Here is a tiny trained network, its code and every weight. The questions are about switching its units off for an input and a class, where a switched-off unit gives its printed mean instead of its output.

import numpy as np


def w(rows, s, z=0):
    codes = np.array(rows[::2]) - 128.0
    scale = np.full(codes.shape[1], s)
    scale[-1] = z or s
    return codes * scale


def norm(h):
    return h / np.sqrt((h * h).mean(-1, keepdims=True) + 1e-5)


def f(y):
    return y / 2 * (1 + np.tanh(0.7978845608 * (y + 0.044715 * y**3)))


def log_softmax(a):
    a = a - a.max(-1, keepdims=True)
    return a - np.log(np.exp(a).sum(-1, keepdims=True))


def net(x, mask):
    res = np.array(x, float).reshape(1, 3) / 4 @ E
    u = 0
    for l in range(4):
        y = f(norm(res) @ A[l][:, :-1].T + A[l][:, -1])
        res = res + np.where(mask[u : u + 3], y, B[l][:, -1]) @ B[l][:, :-1]
        u += 3
    return log_softmax(norm(res)[-1] @ U[:, :-1].T + U[:, -1])


A, B = {}, {}
E = w([
[189,113,176,144,79,164,200,72,183,140,254],'x0',
[214,255,71,172,67,203,137,69,148,226,101],'x1',
[145,156,77,136,89,165,86,104,29,55,226],'x2',
],0.0044)
A[0] = w([
[104,185,90,126,161,121,55,138,69,147,53,1],'L0N0',
[100,188,71,109,90,205,61,111,2,76,159,94],'L0N1',
[109,159,104,126,178,100,58,160,109,104,50,94],'L0N2',
],0.0056,0.0022)
B[0] = w([
[66,76,124,114,90,203,184,143,96,121,3,200],'L0N0',
[200,149,90,223,146,23,145,136,132,150,192,255],'L0N1',
[85,69,111,118,72,150,191,102,85,137,98,215],'L0N2',
],0.0057,0.0058)
A[1] = w([
[145,113,166,92,76,185,181,59,172,141,221,63],'L1N0',
[175,221,147,176,201,2,95,221,207,195,163,254],'L1N1',
[122,203,40,158,87,204,87,53,59,181,112,68],'L1N2',
],0.0059,0.00059)
B[1] = w([
[57,109,83,124,85,132,152,128,34,150,68,228],'L1N0',
[132,86,118,138,137,170,118,50,91,109,96,241],'L1N1',
[154,136,217,3,135,170,89,180,152,15,119,253],'L1N2',
],0.005,0.0041)
A[2] = w([
[120,147,145,155,176,98,144,108,225,252,43,110],'L2N0',
[123,127,168,137,71,163,214,117,170,178,216,5],'L2N1',
[197,222,119,147,106,169,155,110,205,200,80,56],'L2N2',
],0.011,0.0014)
B[2] = w([
[163,162,58,193,123,51,117,116,67,103,223,255],'L2N0',
[74,113,68,119,145,81,109,195,97,110,2,204],'L2N1',
[158,91,205,74,122,196,118,143,182,103,125,241],'L2N2',
],0.0089,0.0057)
A[3] = w([
[130,41,185,178,101,166,252,25,123,171,148,254],'L3N0',
[55,186,221,44,152,191,125,126,117,118,133,116],'L3N1',
[56,96,168,120,199,79,102,175,144,80,170,47],'L3N2',
],0.012,0.00081)
B[3] = w([
[89,181,93,67,91,89,78,79,227,240,161,172],'L3N0',
[124,105,109,141,115,74,103,50,182,185,208,191],'L3N1',
[253,186,176,84,71,246,109,87,215,143,120,254],'L3N2',
],0.0051,0.0074)
U = w([
[181,105,189,73,107,200,103,114,181,101,113,171],'0',
[74,84,92,117,105,116,150,149,83,122,34,183],'1',
[182,134,98,181,137,79,123,117,105,101,191,169],'2',
[97,133,108,114,115,112,113,75,168,197,141,185],'3',
[77,147,189,147,191,140,125,147,137,141,124,34],'4',
[82,144,177,149,254,154,140,146,145,156,141,20],'5',
[66,150,187,150,236,144,141,153,147,154,148,2],'6',
],0.011,0.0033)

Each question gives the input, the list of numbers given to net, and the class t.
The units are the neurons (one row each of A and B). Each row of codes is followed by its name. A weight is (code - 128) times the scale printed after its matrix; where a second scale follows, it is the last column's (A, B and U).
mask holds one flag per neuron, layer by layer. A switched-off neuron (its flag False) gives its mean, the last column of its row in B, instead of its output. The means were averaged over made-up inputs and are rounded, as every weight is.
A unit's drop is (log p(t) with every unit on - log p(t) with that unit switched off) / (log p(t) with every unit on - log p(t) with every unit switched off).
The circuit of an input: a set's keep is (log p(t) with only the set's units on - log p(t) with every unit switched off) / (log p(t) with every unit on - log p(t) with every unit switched off). Starting from all 12 units, units are removed one at a time, each time the one whose removal leaves the highest keep (on an exact tie, the one counted first), for as long as the keep stays at least 0.8.
circuit, biggest first: the units of the circuit, biggest drop first
top k neurons: the k neurons with the biggest drops, biggest first
top k neurons in layer l: the k neurons of layer l with the biggest drops, biggest first
drop of u: that unit's drop, to one decimal
input [-8,-8,2], class 0: circuit, biggest first => [L3N2]
input [-1,-8,6], class 0: top 2 neurons => [L3N2, L2N0]
input [3,-6,-8], class 2: top 3 neurons => [L2N0, L1N2, L2N2]
input [3,1,3], class 3: top 2 neurons in layer 1 => [L1N1, L1N0]
input [-2,2,2], class 3: top 4 neurons => [L2N1, L2N0, L3N0, L0N1]
input [-3,-5,-6], class 2: circuit, biggest first => [L2N0, L1N2]
input [7,-6,6], class 1: top 4 neurons => [L2N1, L1N2, L2N2, L1N0]
input [3,0,2], class 3: top 4 neurons => [L0N0, L0N2, L1N1, L1N0]
input [4,-2,-2], class 1: top 4 neurons => [L0N1, L1N2, L2N1, L2N2]
input [-4,5,-4], class 0: top 2 neurons => [L2N2, L1N2]
input [1,0,-3], class 3: top 2 neurons in layer 0 => [L0N0, L0N2]
input [1,1,1], class 3: top 2 neurons => [L1N1, L3N0]
input [-6,6,-5], class 0: top 3 neurons => [L2N2, L1N0, L2N1]
input [1,2,0], class 3: top 3 neurons => [L2N0, L3N1, L2N1]
input [4,5,-7], class 2: top neuron in layer 3 => [L3N2]
input [1,0,2], class 3: top 4 neurons => [L1N1, L3N0, L2N0, L2N1]
input [2,0,0], class 3: top 4 neurons => [L1N0, L2N1, L3N0, L2N0]
input [0,-2,3], class 3: circuit, biggest first => [L3N0, L2N1, L1N2]
input [1,2,-1], class 3: top 4 neurons => [L2N0, L3N1, L2N1, L0N0]
input [3,0,1], class 3: circuit, biggest first => [L3N0]
input [-1,0,0], class 3: top 3 neurons => [L3N0, L2N1, L1N0]
input [-5,-7,-8], class 2: top 2 neurons in layer 2 => [L2N0, L2N2]
input [-4,7,7], class 0: top 2 neurons in layer 2 => [L2N0, L2N2]
input [3,-3,-5], class 2: top 2 neurons in layer 0 => [L0N1, L0N2]
input [5,7,5], class 0: drop of L2N0 => 0.1
input [3,-4,-6], class 2: drop of L2N0 => 1.2
input [7,1,-3], class 1: drop of L2N1 => 0.7
